Below are the code and all the weights of a small trained network. Each question names an input and a class and asks about switching units off, where a switched-off unit gives its printed mean instead of its output.

import numpy as np


def w(rows, s, z=0):
    codes = np.array(rows[::2]) - 128.0
    scale = np.full(codes.shape[1], s)
    scale[-1] = z or s
    return codes * scale


def f(y):
    return y / 2 * (1 + np.tanh(0.7978845608 * (y + 0.044715 * y**3)))


def log_softmax(a):
    a = a - a.max(-1, keepdims=True)
    return a - np.log(np.exp(a).sum(-1, keepdims=True))


def net(x, mask):
    res = np.array(x, float).reshape(1, 7) / 4 @ E
    y = f(res @ A[0][:, :-1].T + A[0][:, -1])
    res = res + np.where(mask, y, B[0][:, -1]) @ B[0][:, :-1]
    return log_softmax(res[-1] @ U[:, :-1].T + U[:, -1])


A, B = {}, {}
E = w([
[128,128,128,127],'x0',
[129,126,128,127],'x1',
[170,76,51,5],'x2',
[2,233,133,70],'x3',
[128,127,127,128],'x4',
[54,33,202,77],'x5',
[27,82,20,235],'x6',
],0.0076)
A[0] = w([
[111,153,194,221,135],'N0',
[79,52,171,103,57],'N1',
[182,201,74,148,89],'N2',
[153,164,119,122,128],'N3',
[190,37,95,177,64],'N4',
[84,52,177,100,143],'N5',
[104,85,175,112,119],'N6',
[43,54,11,178,3],'N7',
[176,190,61,148,87],'N8',
[41,213,95,67,18],'N9',
[206,72,174,172,9],'N10',
[184,156,204,65,47],'N11',
[134,92,16,32,157],'N12',
],0.013,0.0017)
B[0] = w([
[166,115,226,158,218],'N0',
[141,87,76,159,191],'N1',
[153,72,78,145,191],'N2',
[128,133,97,142,149],'N3',
[35,134,127,100,221],'N4',
[153,89,78,168,199],'N5',
[145,108,97,143,169],'N6',
[186,196,99,72,244],'N7',
[147,78,82,154,187],'N8',
[29,115,120,92,228],'N9',
[58,146,127,97,210],'N10',
[167,200,96,87,223],'N11',
[149,124,251,191,222],'N12',
],0.028,0.011)
U = w([
[198,255,80,53,104],'0',
[8,135,117,80,43],'1',
[166,61,36,165,92],'2',
[155,151,216,152,253],'3',
],0.009,0.0038)

Each question gives the input, the list of numbers given to net, and the class t.
The units are the neurons (one row each of A and B). Each row of codes is followed by its name. A weight is (code - 128) times the scale printed after its matrix; where a second scale follows, it is the last column's (A, B and U).
mask holds one flag per neuron, in row order. A switched-off neuron (its flag False) gives its mean, the last column of its row in B, instead of its output. The means were averaged over made-up inputs and are rounded, as every weight is.
A unit's drop is (log p(t) with every unit on - log p(t) with that unit switched off) / (log p(t) with every unit on - log p(t) with every unit switched off).
The circuit of an input: a set's keep is (log p(t) with only the set's units on - log p(t) with every unit switched off) / (log p(t) with every unit on - log p(t) with every unit switched off). Starting from the 12 units with the biggest drops (on a tie, the unit counted first), units are removed one at a time, each time the one whose removal leaves the highest keep (on an exact tie, the one counted first), for as long as the keep stays at least 0.8.
circuit, biggest first: the units of the circuit, biggest drop first
unit that matters most: the unit with the biggest drop
top k neurons: the k neurons with the biggest drops, biggest first
drop of u: that unit's drop, to one decimal
input [-8,6,-5,3,-4,-3,-2], class 3: circuit, biggest first => (N0)
input [-8,5,-1,6,-5,-7,-3], class 2: top 2 neurons => (N2, N8)
input [-3,-5,7,0,3,7,0], class 2: top 4 neurons => (N5, N1, N0, N6)
input [-8,2,-4,1,4,-3,3], class 3: top 4 neurons => (N0, N11, N5, N1)
input [-5,-7,-2,-3,0,4,1], class 2: top 2 neurons => (N9, N12)
input [4,2,6,5,4,-2,1], class 3: top 2 neurons => (N12, N4)
input [-2,-8,0,-7,1,7,-3], class 1: top 2 neurons => (N10, N4)
input [-8,1,-2,-6,3,6,1], class 1: top 2 neurons => (N4, N10)
input [-8,-6,-2,-5,3,8,4], class 2: top 2 neurons => (N5, N1)
input [-2,-5,3,-5,-5,3,3], class 1: top 3 neurons => (N4, N11, N0)
input [-8,-4,-7,-7,0,7,-6], class 1: top 3 neurons => (N10, N7, N12)
input [-2,-4,3,-6,0,1,7], class 0: top 2 neurons => (N7, N9)
input [5,-8,-2,-7,4,-7,2], class 1: top 4 neurons => (N4, N10, N5, N1)
input [0,0,2,2,4,5,-4], class 2: top neuron => (N7)
input [0,8,-7,-4,7,-8,8], class 0: top 2 neurons => (N7, N5)
input [8,-5,1,2,-8,-4,8], class 0: drop of N7 => 2.7
input [-2,2,4,6,2,3,6], class 0: drop of N6 => 0.0
input [-3,3,8,5,1,5,6], class 3: drop of N12 => 2.7
input [-3,8,-1,3,-6,-5,0], class 2: drop of N4 => 0.1
input [-2,7,-1,5,2,-5,-2], class 1: unit that matters most => N9
